Here is a tiny trained network, its code and every weight. The questions are about switching its units off for an input and a target symbol, where a switched-off unit gives its printed mean instead of its output.

import numpy as np


def w(rows, s, z=0):
    codes = np.array(rows[::2]) - 128.0
    scale = np.full(codes.shape[1], s)
    scale[-1] = z or s
    return codes * scale


def norm(h):
    return h / np.sqrt((h * h).mean(-1, keepdims=True) + 1e-5)


def f(y):
    return np.maximum(y, 0)


def softmax(a):
    e = np.exp(a - a.max(-1, keepdims=True))
    return e / e.sum(-1, keepdims=True)


def log_softmax(a):
    a = a - a.max(-1, keepdims=True)
    return a - np.log(np.exp(a).sum(-1, keepdims=True))


def net(x, mask):
    ids = ['αβεηξπστφψ'.index(c) for c in x.split()]
    T = len(ids)
    res = E[ids] + P[:T]
    r = norm(res)
    for j in range(2):
        rows = slice(2 * j, 2 * j + 2)
        q, k, v = (r @ M[0][rows].T for M in (Q, K, V))
        z = softmax(np.where(np.tri(T) > 0, q @ k.T / 2**0.5, -1e9)) @ v
        o = O[0][rows]
        res = res + np.where(mask[j], z, o[:, -1]) @ o[:, :-1]
    y = f(norm(res) @ A[0][:, :-1].T + A[0][:, -1])
    res = res + np.where(mask[2:6], y, B[0][:, -1]) @ B[0][:, :-1]
    return log_softmax(norm(res)[-1] @ U[:, :-1].T + U[:, -1])


Q, K, V, O, A, B = {}, {}, {}, {}, {}, {}
E = w([
[171,124,118,58,208],'α',
[187,103,110,72,201],'β',
[142,149,52,116,115],'ε',
[92,193,155,58,115],'η',
[153,155,151,87,241],'ξ',
[179,127,191,117,106],'π',
[182,153,179,121,152],'σ',
[197,63,88,58,54],'τ',
[189,90,164,74,92],'φ',
[84,135,78,3,110],'ψ',
],0.0027)
P = w([
[71,126,136,205,84],'0',
[194,70,212,103,253],'1',
[213,224,64,101,107],'2',
[119,41,217,144,153],'3',
[172,183,126,102,104],'4',
[142,83,206,150,162],'5',
],0.0032)
Q[0] = w([
[67,91,115,162,125],'head 1',
[141,254,22,104,49],'head 1',
[150,231,60,94,86],'head 2',
[58,75,130,155,119],'head 2',
],0.0079)
K[0] = w([
[222,168,112,72,192],'head 1',
[87,147,84,253,164],'head 1',
[77,122,99,245,155],'head 2',
[193,108,117,65,183],'head 2',
],0.0075)
V[0] = w([
[17,151,69,39,174],'head 1',
[98,180,219,92,59],'head 1',
[152,235,189,172,194],'head 2',
[127,255,118,232,147],'head 2',
],0.006)
O[0] = w([
[42,83,143,93,254,38],'head 1',
[174,92,190,29,135,4],'head 1',
[160,164,222,202,194,143],'head 2',
[92,128,212,158,96,42],'head 2',
],0.0077,0.0011)
A[0] = w([
[101,32,63,63,160,102],'neuron 1',
[164,141,79,119,160,2],'neuron 2',
[135,144,91,145,254,40],'neuron 3',
[152,148,121,107,106,250],'neuron 4',
],0.0069,0.002)
B[0] = w([
[107,23,49,228,232,236],'neuron 1',
[239,119,182,72,2,160],'neuron 2',
[70,227,89,27,49,253],'neuron 3',
[58,42,137,154,172,205],'neuron 4',
],0.0043,0.0038)
U = w([
[29,238,170,173,233,102],'α',
[119,212,4,237,80,130],'β',
[1,93,176,92,16,142],'ε',
[96,94,228,38,157,89],'η',
[154,145,227,220,214,120],'ξ',
[238,43,160,121,90,148],'π',
[181,109,213,171,102,173],'σ',
[183,43,52,119,76,3],'τ',
[179,187,67,10,37,51],'φ',
[62,16,62,101,245,247],'ψ',
],0.0065,0.0019)

Each question gives the input, a string of symbols that net reads in full, and the target symbol t.
The units are the heads (2 rows each of Q, K, V and O) and the neurons (one row each of A and B). Each row of codes is followed by its name. A weight is (code - 128) times the scale printed after its matrix; where a second scale follows, it is the last column's (O, A, B and U).
mask holds one flag per unit, heads first, then neurons. A switched-off unit (its flag False) gives its mean, the last column of its rows in O or B, instead of its output. The means were averaged over made-up inputs and are rounded, as every weight is.
A unit's drop is (log p(t) with every unit on - log p(t) with that unit switched off) / (log p(t) with every unit on - log p(t) with every unit switched off).
The circuit of an input: a set's keep is (log p(t) with only the set's units on - log p(t) with every unit switched off) / (log p(t) with every unit on - log p(t) with every unit switched off). Starting from all 6 units, units are removed one at a time, each time the one whose removal leaves the highest keep (on an exact tie, the one counted first), for as long as the keep stays at least 0.8.
circuit, biggest first: the units of the circuit, biggest drop first
which heads matter: for each layer, one digit per head in row order, 1 if its drop is at least 0.15 and else 0, layers parted by /
input ε η β φ σ, target ε: circuit, biggest first : (head 2)
input α ξ φ β φ, target α: circuit, biggest first : (head 1; head 2)
input ε ψ φ τ η, target ε: which heads matter : 01
input β β β α β β, target φ: which heads matter : 00
input σ π β ψ β π, target ψ: which heads matter : 11
input ε τ β, target ε: which heads matter : 01
input α β ε, target α: circuit, biggest first : (head 2; head 1)
input ξ ψ ψ, target ξ: which heads matter : 01
input ψ ε η β ε, target ψ: which heads matter : 10
input ψ β ξ σ ξ, target ψ: circuit, biggest first : (head 1; neuron 1)
input ξ ψ β, target ξ: which heads matter : 01
input η ψ π β β β, target φ: which heads matter : 01
input α ε π, target α: circuit, biggest first : (head 1; head 2)
input β ξ β φ α, target β: which heads matter : 10
input ψ π σ, target ψ: circuit, biggest first : (head 1)
input α ψ β, target α: which heads matter : 11
input β β β ξ, target α: circuit, biggest first : (head 2; neuron 3)
input β α ξ β, target α: circuit, biggest first : (head 2; neuron 3; head 1)
input α ψ β φ, target ψ: circuit, biggest first : (neuron 1; head 2)
input α ψ ψ σ, target ψ: circuit, biggest first : (head 1; head 2)
